Below are the code and all the weights of a small trained network. Each question names an input and a class and asks about switching units off, where a switched-off unit gives its printed mean instead of its output.

import numpy as np


def w(rows, s, z=0):
    codes = np.array(rows[::2]) - 128.0
    scale = np.full(codes.shape[1], s)
    scale[-1] = z or s
    return codes * scale


def f(y):
    return np.maximum(y, 0)


def log_softmax(a):
    a = a - a.max(-1, keepdims=True)
    return a - np.log(np.exp(a).sum(-1, keepdims=True))


def net(x, mask):
    res = np.array(x, float).reshape(1, 7) / 4 @ E
    y = f(res @ A[0][:, :-1].T + A[0][:, -1])
    res = res + np.where(mask, y, B[0][:, -1]) @ B[0][:, :-1]
    return log_softmax(res[-1] @ U[:, :-1].T + U[:, -1])


A, B = {}, {}
E = w([
[154,132,74,100,112,118,172,130,131,137,95,116],'x0',
[128,106,151,176,119,116,139,103,115,110,129,133],'x1',
[119,122,159,132,109,166,117,130,127,126,141,117],'x2',
[251,138,201,102,138,126,191,144,151,170,231,191],'x3',
[129,116,111,153,125,112,142,118,148,130,132,132],'x4',
[151,98,95,75,150,209,96,41,165,11,146,191],'x5',
[131,117,219,103,206,92,138,83,230,137,34,50],'x6',
],0.011)
A[0] = w([
[89,135,160,187,112,73,151,243,62,240,102,59,97],'N1',
[137,134,216,103,198,114,139,88,206,141,22,59,205],'N2',
[112,136,136,128,119,95,121,161,108,185,128,123,110],'N3',
[234,128,190,104,128,119,188,156,128,159,192,165,2],'N4',
[72,148,92,165,118,148,110,120,115,113,98,103,36],'N5',
[75,103,100,139,128,130,126,152,111,126,107,104,38],'N6',
[3,129,68,141,108,128,75,127,97,94,55,80,49],'N7',
[139,91,83,59,158,192,97,33,143,18,127,186,90],'N8',
[103,155,45,161,86,141,99,185,33,125,175,186,186],'N9',
[157,145,138,127,131,127,135,125,122,132,145,131,55],'N10',
[125,130,68,150,86,145,127,157,48,125,173,174,181],'N11',
],0.013,0.0033)
B[0] = w([
[84,242,109,147,117,168,138,86,168,90,95,137,253],'N1',
[83,30,145,104,57,94,122,149,138,139,145,94,251],'N2',
[126,161,97,139,121,132,126,100,123,85,117,131,171],'N3',
[203,104,115,138,209,137,111,146,67,144,152,166,225],'N4',
[155,114,146,132,162,126,124,134,118,131,161,161,170],'N5',
[153,125,118,148,153,135,115,157,140,145,154,165,161],'N6',
[232,111,133,115,197,137,131,144,66,155,161,161,223],'N7',
[85,248,104,164,114,148,145,105,155,109,90,125,234],'N8',
[94,34,144,104,86,104,133,140,152,129,111,93,225],'N9',
[144,135,122,88,144,148,119,156,107,141,93,122,146],'N10',
[95,88,167,112,92,87,121,126,156,149,136,85,206],'N11',
],0.015,0.025)
U = w([
[99,45,145,82,57,64,108,150,143,136,140,46,249],'0',
[110,238,92,157,126,153,122,65,147,67,88,136,84],'1',
[250,113,116,114,221,123,103,165,64,152,179,188,38],'2',
],0.011,0.0015)

Each question gives the input, the list of numbers given to net, and the class t.
The units are the neurons (one row each of A and B). Each row of codes is followed by its name. A weight is (code - 128) times the scale printed after its matrix; where a second scale follows, it is the last column's (A, B and U).
mask holds one flag per neuron, in row order. A switched-off neuron (its flag False) gives its mean, the last column of its row in B, instead of its output. The means were averaged over made-up inputs and are rounded, as every weight is.
A unit's drop is (log p(t) with every unit on - log p(t) with that unit switched off) / (log p(t) with every unit on - log p(t) with every unit switched off).
The circuit of an input: a set's keep is (log p(t) with only the set's units on - log p(t) with every unit switched off) / (log p(t) with every unit on - log p(t) with every unit switched off). Starting from all 11 units, units are removed one at a time, each time the one whose removal leaves the highest keep (on an exact tie, the one counted first), for as long as the keep stays at least 0.8.
units of the circuit, in order: the units of the circuit, biggest drop first
unit that matters most: the unit with the biggest drop
k most important neurons: the k neurons with the biggest drops, biggest first
drop of u: that unit's drop, to one decimal
input [-4,4,2,3,-6,4,-4], class 0: unit that matters most : N1
input [-2,-1,-4,-1,-8,-3,-2], class 1: 2 most important neurons : [N2; N1]
input [-6,1,-2,-8,-8,-1,7], class 2: 2 most important neurons : [N7; N9]
input [0,-6,-2,-8,3,4,-7], class 2: 2 most important neurons : [N7; N2]
input [0,-3,5,3,7,-8,7], class 1: 2 most important neurons : [N1; N9]
input [3,-6,-6,6,-8,5,-7], class 0: 2 most important neurons : [N9; N11]
input [-8,-2,-8,-8,-8,7,-4], class 2: 3 most important neurons : [N7; N1; N5]
input [2,2,5,-4,4,2,3], class 2: 2 most important neurons : [N7; N9]
input [-8,-8,7,-4,-8,4,5], class 0: 2 most important neurons : [N2; N1]
input [-1,5,5,3,4,-4,1], class 1: 2 most important neurons : [N7; N1]
input [3,-3,2,6,1,-6,5], class 1: 4 most important neurons : [N1; N7; N9; N11]
input [-6,5,-7,-5,1,7,-8], class 0: 3 most important neurons : [N9; N11; N1]
input [4,-2,-1,-8,7,-8,-6], class 1: 4 most important neurons : [N1; N4; N3; N2]
input [2,-5,-8,-2,-1,-3,2], class 1: 3 most important neurons : [N9; N1; N4]
input [2,1,0,-7,1,3,-5], class 2: units of the circuit, in order : [N7]
input [5,0,6,5,-2,3,4], class 2: 4 most important neurons : [N4; N9; N11; N1]
input [5,-8,-3,3,-7,-4,-2], class 1: drop of N7 : 0.5
input [-7,-3,-7,0,6,3,-7], class 0: drop of N3 : 0.0
input [-4,-4,0,-7,-3,-4,0], class 2: drop of N7 : 1.7
input [-3,5,0,5,-6,6,8], class 0: units of the circuit, in order : [N2]
input [-7,-5,6,0,-4,-4,2], class 1: drop of N1 : 0.4
